Each row has a name. Each piece below is followed by the name of the row it came from, unless a question asks for something else. Each question is about the rows just above it. Places in a row count from 1.

[ 61.9  12.8  32.7 -34.6  78.8  12.5  79.5] = (123)
[-43.5   8.6 -12.6  60.9 -64.8   9.2 -64.6] = (118)
[-38.5  11.8  -9.1  62.3 -59.2  13.2 -58.8] = (122)
[ 62.4  14.1  34.0 -34.0  81.6  13.1  81.5] = (41)
[-19.4 -57.3   3.1  64.3  74.6  13.4  75.0] = (97)
[ 59.6  12.8  31.9 -33.7  78.1  12.1  78.0] = (201)
[-40.6  11.2 -10.2  63.6 -62.5  12.4 -62.0] = (133)
[ 58.3  11.3  30.8 -34.8  76.1  10.3  76.1] = (50)
[-57.3   3.1 -19.4  64.3 -82.2   0.2 -82.5] = (150)
[-48.8  11.3 -13.3  72.0 -74.0  12.3 -73.5] = (160)
[-57.3   3.1 -19.4  64.3 -82.2  -3.2   3.8] = (209)
[ 60.3  13.4  33.0 -33.8  80.0  12.0  79.5] = (205)
which: [-57.3   3.1 -19.4  64.3 -82.2   0.2 -82.5] : (150)
[ 3.1 64.3 74.6] begins in row and place : (97), 3

[-56.0 -25.3 -55.9  21.3 -14.7 -25.2  62.1  61.0  68.3]  (176)
[-41.4 -68.3  86.8 -58.7   6.2 -75.2 -41.2 -32.0  12.8]  (90)
[ 20.3 -20.0  13.6  93.3 -68.4  29.8  76.0 -26.4  21.1]  (131)
[ 12.3 -31.6  52.8 -57.3  47.7  46.7 -85.9  37.0 -25.5]  (110)
[-51.6  90.9  20.3 -20.0  13.6  93.2 -68.4  29.8  76.0]  (28)
[-76.1  93.2  13.6  90.9  20.3 -20.0  44.2  37.4 -36.0]  (159)
[ 34.6 -27.9  79.8  29.0  55.4 -49.3 -47.9   1.3 -69.9]  (43)
[-41.4 -68.3  86.8 -58.7   6.2 -75.2 -41.2 -32.0 -54.1]  (51)
[-22.5  -1.2  33.0 -35.0 -55.3   5.3 -35.1 -28.0  80.6]  (125)
[ 93.2  13.6  90.9  20.3 -20.0] begins in row and place : (159), 2
[ 20.3 -20.0  13.6  93.2 -68.4  29.8  76.0] begins in row and place : (28), 3

[-34.4 -43.3  60.0  12.4 -61.9  50.0 -24.4 -52.5  40.9 -33.8] = (12)
[ 60.2  71.3 -38.3  11.6  90.1 -27.7  50.3  80.3 -18.1  61.5] = (164)
[-2.0 -2.4 -2.6 -1.9 -2.5 -2.1 -2.5 -2.5 -2.3 -2.5] = (69)
[-36.5 -44.0  60.0  12.0 -64.2  -2.5  -2.5  -2.1  41.1 -34.2] = (142)
[ 57.2  64.8 -34.1  11.4  83.6 -25.1  47.7  74.5 -16.1  55.5] = (161)
[-33.4 -41.1  53.7  10.1 -58.8  45.0 -24.4 -50.1  36.4 -32.3] = (163)
[ 54.5  64.2 -41.3   6.9  83.1 -31.3  44.7  73.5 -21.9  54.6] = (121)
Where does [ 53.7  10.1 -58.8  45.0 -24.4] start? Give its row and place. : (163), 3
Where does [50.3 80.3] start? Give its row and place. : (164), 7
[-41.3   6.9  83.1 -31.3  44.7  73.5 -21.9] begins in row and place : (121), 3
Row and place where [-33.4 -41.1] starts: : (163), 1
Row and place where [-2.4 -2.6 -1.9 -2.5 -2.1] starts: : (69), 2
Where does [ 11.4  83.6 -25.1] start? Give its row and place. : (161), 4
Where does [-2.1 -2.5 -2.5] start? Give its row and place. : (69), 6

[ 26.7  10.8   2.7   4.8  10.1 -13.5 -24.7  11.9   6.8  11.8  13.7 -19.5
  -7.4 -15.9  15.2 -16.8  15.5  25.7  16.0   6.7 -16.9  12.0 -18.4  -2.4
  10.1  -6.1   8.7  21.9 -26.7  29.8  33.4 -33.4 -33.4  29.8 -18.6 -11.1] : (166)
[ 26.7  10.8   2.7   4.8  10.1 -13.5 -24.7  11.9   6.8  11.8  13.7 -19.5
  -7.4 -15.9  15.2 -16.8  15.5  25.7  16.0   6.7 -16.9  12.0 -18.4  -2.4
  10.1   8.7  -6.1 -45.7  -8.7 -18.0  24.7  59.7 -46.2  23.0  -1.0  -1.9] : (60)
[ -8.3  27.8 -26.9 -18.3  22.3  28.7   3.6 -18.6 -12.4  22.4  42.3  -7.4
 -34.3 -25.4  -8.9   8.5   2.4  32.0 -12.8  10.7 -42.1  -8.5 -63.6  -6.6
  39.2  -2.2  -6.1  13.9  -0.9  -3.9   0.2  30.1  -7.9   3.7 -38.4  36.7] : (175)
[ -8.3  27.8 -26.9 -18.3  22.3  28.7   3.6 -18.6 -12.4  22.4  42.3  -7.4
 -34.3 -25.4  -8.9   8.5   2.4  32.0 -12.8  10.7 -42.1  -8.5 -63.6  -6.6
 -10.4  21.9  -6.1 -26.7  33.4 -33.4   8.7  29.8  10.1 -41.8 -10.6  39.8] : (79)
[ 29.4  26.2   8.7  -8.5   0.3  41.0   9.1 -25.9   4.4  27.9 -15.8   8.1
 -45.5 -26.3 -17.8  25.9 -13.9  63.3   8.6  20.4  -5.3  -8.0 -15.1 -16.5
  26.0  35.8  -7.7 -19.7 -16.8  16.4  19.4  18.3 -12.3  11.1  -6.7 -22.3] : (66)
[  6.7  65.4  -2.1 -45.0  18.6 -11.2  -3.6 -31.6  14.4  18.3  44.8  -7.6
   4.3 -33.3  -2.8  12.1  13.0  42.2  14.3  53.4 -19.4  20.0 -24.3 -22.3
 -30.6   7.9  28.1 -45.5 -51.2   1.7  29.8  -9.6 -42.3  58.1 -13.9  16.4] : (127)
[ 41.8  18.3  -3.2 -14.6 -24.7  12.3  -5.9  12.3  -8.5  17.7  13.2  -8.3
 -22.8  21.8   8.8  19.7  13.3  66.3  22.7  21.1 -37.9 -23.0 -20.5   2.6
   5.0  30.0   7.1  -7.8   9.6 -18.7  19.9   8.1 -15.5  24.7 -31.6  25.3] : (137)
[ 37.5  21.4  -0.4  -6.6  46.3  19.7   7.9   8.5 -16.4  26.2  11.7  -6.7
 -32.4 -46.1   3.7  58.4 -15.5  58.3  -2.5   2.6 -48.6  12.0 -19.0  30.8
  23.2  -2.4  -3.1 -14.3 -21.9  -8.0  -0.9  16.2 -27.0   8.2 -28.0 -25.8] : (105)
Row and place where [ 10.1  -6.1   8.7  21.9 -26.7  29.8  33.4 -33.4 -33.4  29.8] starts: : (166), 25
Row and place where [ 21.9  -6.1 -26.7  33.4 -33.4   8.7  29.8] starts: : (79), 26
[ -8.3  27.8 -26.9 -18.3  22.3  28.7   3.6 -18.6 -12.4  22.4  42.3  -7.4
 -34.3 -25.4  -8.9   8.5   2.4  32.0 -12.8  10.7 -42.1  -8.5 -63.6  -6.6
  39.2  -2.2  -6.1  13.9  -0.9  -3.9   0.2  30.1  -7.9   3.7 -38.4  36.7] is in which row? : (175)

[ 48.6  22.0 -30.9  42.5 -15.6  21.8 -37.0 -20.7  48.2  17.1 -20.4 -10.5
  37.6  27.8 -35.7  37.8  -9.8 -10.1   6.0 -30.9  21.4 -25.2  -4.7  48.3
   6.8  37.1 -15.0 -36.8  32.8] -> (83)
[-34.7  -9.1  44.5 -29.5  28.8  -8.4  50.0  39.8  50.8  17.8  28.8 -20.5
 -37.0 -20.6  -9.6  39.7  22.9  23.1   7.6  44.7  -8.3  39.2  18.3 -35.6
   7.5 -24.2  29.3  49.9 -19.7] -> (56)
[ -1.6  -2.3 -30.0  45.6 -14.0  24.1 -35.8 -19.4  51.4  18.9 -19.4  -8.7
  40.3  29.9 -35.2  40.6  -8.3  -8.4   7.8 -30.0  23.9 -24.4  -3.1  51.4
   8.2  40.1 -13.8 -35.7  35.3] -> (27)
[-2.3 -1.6 -0.9 -2.0 -1.1 -1.7 -0.7 -1.1 -2.0 -1.9 -1.3 -1.1 -2.0 -1.9
 -1.0 -1.9 -1.1 -1.1 -1.5 -1.0 -1.7 -1.1 -1.3 -2.0 -1.7 -1.9 -1.4 -0.7
 -1.8] -> (104)
[ 50.7  23.4 -31.5  45.2 -15.1  23.3 -37.0 -20.5  50.8  17.8 -20.6  -9.6
  39.7  28.8 -37.0  39.8  -9.5  -9.5   6.9 -31.5  23.3 -26.0  -4.1  50.8
   6.9  39.8 -15.1 -37.0  34.4] -> (65)
[-89.1 -33.8  81.4 -79.2  46.5 -33.0  91.9  58.4 -91.3 -20.2  59.8  35.0
 -67.0 -44.1  93.5 -67.9  34.8  34.8   1.6  81.6 -33.4  70.5  24.3 -91.1
   2.5 -67.9  48.3  92.0 -56.3] -> (94)
Row and place where [-20.5  50.8  17.8 -20.6  -9.6  39.7  28.8 -37.0  39.8] starts: : (65), 8
Row and place where [-2.3 -1.6] starts: : (104), 1
Row and place where [-1.6 -0.9 -2.0] starts: : (104), 2
Where does [ 51.4  18.9 -19.4  -8.7  40.3  29.9 -35.2  40.6] start? Give its row and place. : (27), 9
Where does [28.8 -8.4] start? Give its row and place. : (56), 5
[-37.0  39.8  -9.5] begins in row and place : (65), 15

[-17.8 -16.3  73.7  50.1   4.2] -> (98)
[ 54.0   2.7 -75.0  50.4 -23.4] -> (102)
[ 45.6  15.7  13.8  41.4 -48.8] -> (2)
[-20.8 -52.9   4.2  50.1  73.7] -> (58)
[ 24.9 -19.1 -56.0  55.2 -48.4] -> (135)
[-57.7 -48.8  41.4  15.7  13.8] -> (49)
[-35.3 -61.9  24.8  41.9  33.7] -> (23)
Row and place where [-48.8  41.4  15.7  13.8] starts: : (49), 2
[ 4.2 50.1 73.7] begins in row and place : (58), 3

